Below is a small trained network, with its code and all its weights. Each question gives an input and a class and asks what happens when units are switched off, that is, made to give their printed mean instead of their output.

import numpy as np


def w(rows, s, z=0):
    codes = np.array(rows[::2]) - 128.0
    scale = np.full(codes.shape[1], s)
    scale[-1] = z or s
    return codes * scale


def f(y):
    return np.maximum(y, 0)


def log_softmax(a):
    a = a - a.max(-1, keepdims=True)
    return a - np.log(np.exp(a).sum(-1, keepdims=True))


def net(x, mask):
    res = np.array(x, float).reshape(1, 3) / 4 @ E
    y = f(res @ A[0][:, :-1].T + A[0][:, -1])
    res = res + np.where(mask, y, B[0][:, -1]) @ B[0][:, :-1]
    return log_softmax(res[-1] @ U[:, :-1].T + U[:, -1])


A, B = {}, {}
E = w([
[216,211,168,114],'x0',
[40,254,138,162],'x1',
[162,162,14,173],'x2',
],0.0097)
A[0] = w([
[170,65,97,53,126],'N0',
[125,129,2,154,73],'N1',
[148,81,137,112,181],'N2',
[128,116,50,160,86],'N3',
[81,67,140,152,113],'N4',
[84,130,182,49,53],'N5',
[187,136,143,106,212],'N6',
[156,138,67,168,80],'N7',
[51,146,109,130,100],'N8',
[160,71,137,82,77],'N9',
[186,167,159,100,199],'N10',
[83,170,117,132,173],'N11',
[137,150,84,146,88],'N12',
[106,118,168,94,56],'N13',
[121,172,146,162,156],'N14',
[117,99,170,110,86],'N15',
[97,190,150,139,37],'N16',
[158,180,176,179,158],'N17',
[96,111,174,102,86],'N18',
[64,167,155,148,54],'N19',
[64,134,184,72,91],'N20',
[189,181,144,82,192],'N21',
[171,103,127,92,125],'N22',
[139,149,82,178,67],'N23',
[190,62,96,136,54],'N24',
[101,154,139,143,162],'N25',
[109,111,94,159,106],'N26',
[116,123,164,126,75],'N27',
[116,176,121,140,131],'N28',
[157,106,117,136,106],'N29',
[105,83,221,104,102],'N30',
[105,116,187,75,113],'N31',
[114,152,114,123,185],'N32',
[146,140,93,160,89],'N33',
[141,170,45,146,74],'N34',
[175,154,106,172,98],'N35',
[115,141,138,166,253],'N36',
[165,86,113,75,92],'N37',
[95,152,160,152,154],'N38',
[83,106,95,174,112],'N39',
[62,86,118,145,201],'N40',
[97,81,93,196,94],'N41',
[118,126,181,139,62],'N42',
[55,80,102,86,162],'N43',
],0.014,0.0037)
B[0] = w([
[81,163,50,142,247],'N0',
[157,179,153,58,255],'N1',
[78,163,42,171,209],'N2',
[180,165,151,86,213],'N3',
[177,121,138,189,206],'N4',
[159,170,154,37,197],'N5',
[141,55,83,207,201],'N6',
[179,154,151,47,199],'N7',
[111,142,66,154,202],'N8',
[79,183,56,112,213],'N9',
[191,88,154,237,210],'N10',
[102,125,75,131,203],'N11',
[145,162,153,79,175],'N12',
[170,177,130,85,170],'N13',
[101,126,89,169,186],'N14',
[170,199,114,72,179],'N15',
[88,161,66,137,190],'N16',
[149,88,116,178,198],'N17',
[195,185,120,87,183],'N18',
[98,177,20,130,198],'N19',
[170,170,97,65,206],'N20',
[214,79,171,216,213],'N21',
[67,177,37,144,193],'N22',
[160,174,136,68,186],'N23',
[117,199,41,144,232],'N24',
[84,130,78,144,179],'N25',
[191,147,181,150,178],'N26',
[220,187,133,56,154],'N27',
[109,124,73,134,182],'N28',
[75,136,44,121,168],'N29',
[177,126,98,93,235],'N30',
[212,174,140,118,204],'N31',
[106,106,87,164,169],'N32',
[182,141,146,71,171],'N33',
[140,157,162,80,215],'N34',
[205,168,200,96,178],'N35',
[52,81,63,122,186],'N36',
[66,209,59,136,205],'N37',
[119,117,65,145,186],'N38',
[188,126,170,163,200],'N39',
[201,134,207,253,228],'N40',
[195,128,154,177,212],'N41',
[167,179,160,77,161],'N42',
[221,118,177,224,229],'N43',
],0.006,0.0093)
U = w([
[185,167,154,5,117],'0',
[82,145,66,135,80],'1',
[185,112,168,208,83],'2',
[129,99,134,138,251],'3',
[68,61,187,64,59],'4',
[60,60,188,77,50],'5',
[36,74,241,88,62],'6',
[87,81,245,68,56],'7',
],0.015,0.014)

Each question gives the input, the list of numbers given to net, and the class t.
The units are the neurons (one row each of A and B). Each row of codes is followed by its name. A weight is (code - 128) times the scale printed after its matrix; where a second scale follows, it is the last column's (A, B and U).
mask holds one flag per neuron, in row order. A switched-off neuron (its flag False) gives its mean, the last column of its row in B, instead of its output. The means were averaged over made-up inputs and are rounded, as every weight is.
A unit's drop is (log p(t) with every unit on - log p(t) with that unit switched off) / (log p(t) with every unit on - log p(t) with every unit switched off).
The circuit of an input: a set's keep is (log p(t) with only the set's units on - log p(t) with every unit switched off) / (log p(t) with every unit on - log p(t) with every unit switched off). Starting from the 12 units with the biggest drops (on a tie, the unit counted first), units are removed one at a time, each time the one whose removal leaves the highest keep (on an exact tie, the one counted first), for as long as the keep stays at least 0.8.
units of the circuit, in order: the units of the circuit, biggest drop first
most important unit: the unit with the biggest drop
top k neurons: the k neurons with the biggest drops, biggest first
drop of u: that unit's drop, to one decimal
input [-1,-5,5], class 0: top 2 neurons => [N1 N7]
input [-6,6,-6], class 0: units of the circuit, in order => [N5]
input [-6,-6,-1], class 1: top 2 neurons => [N0 N9]
input [6,-5,5], class 2: top 3 neurons => [N21 N10 N6]
input [8,-7,4], class 2: top 3 neurons => [N21 N10 N35]
input [4,3,0], class 2: top 2 neurons => [N21 N10]
input [3,-1,-1], class 3: top 2 neurons => [N40 N43]
input [0,8,-6], class 1: top 2 neurons => [N19 N16]
input [-5,4,-1], class 2: top 2 neurons => [N40 N43]
input [-6,-3,5], class 2: top 3 neurons => [N40 N43 N41]
input [-5,7,-8], class 0: top 2 neurons => [N5 N20]
input [7,4,-2], class 2: top 2 neurons => [N21 N10]
input [-6,-7,4], class 1: drop of N21 => 0.1
input [-7,5,-7], class 0: most important unit => N20
input [-5,-6,0], class 1: drop of N0 => 0.2
input [6,-8,7], class 1: drop of N6 => 0.4
input [-6,3,8], class 0: drop of N35 => 0.0
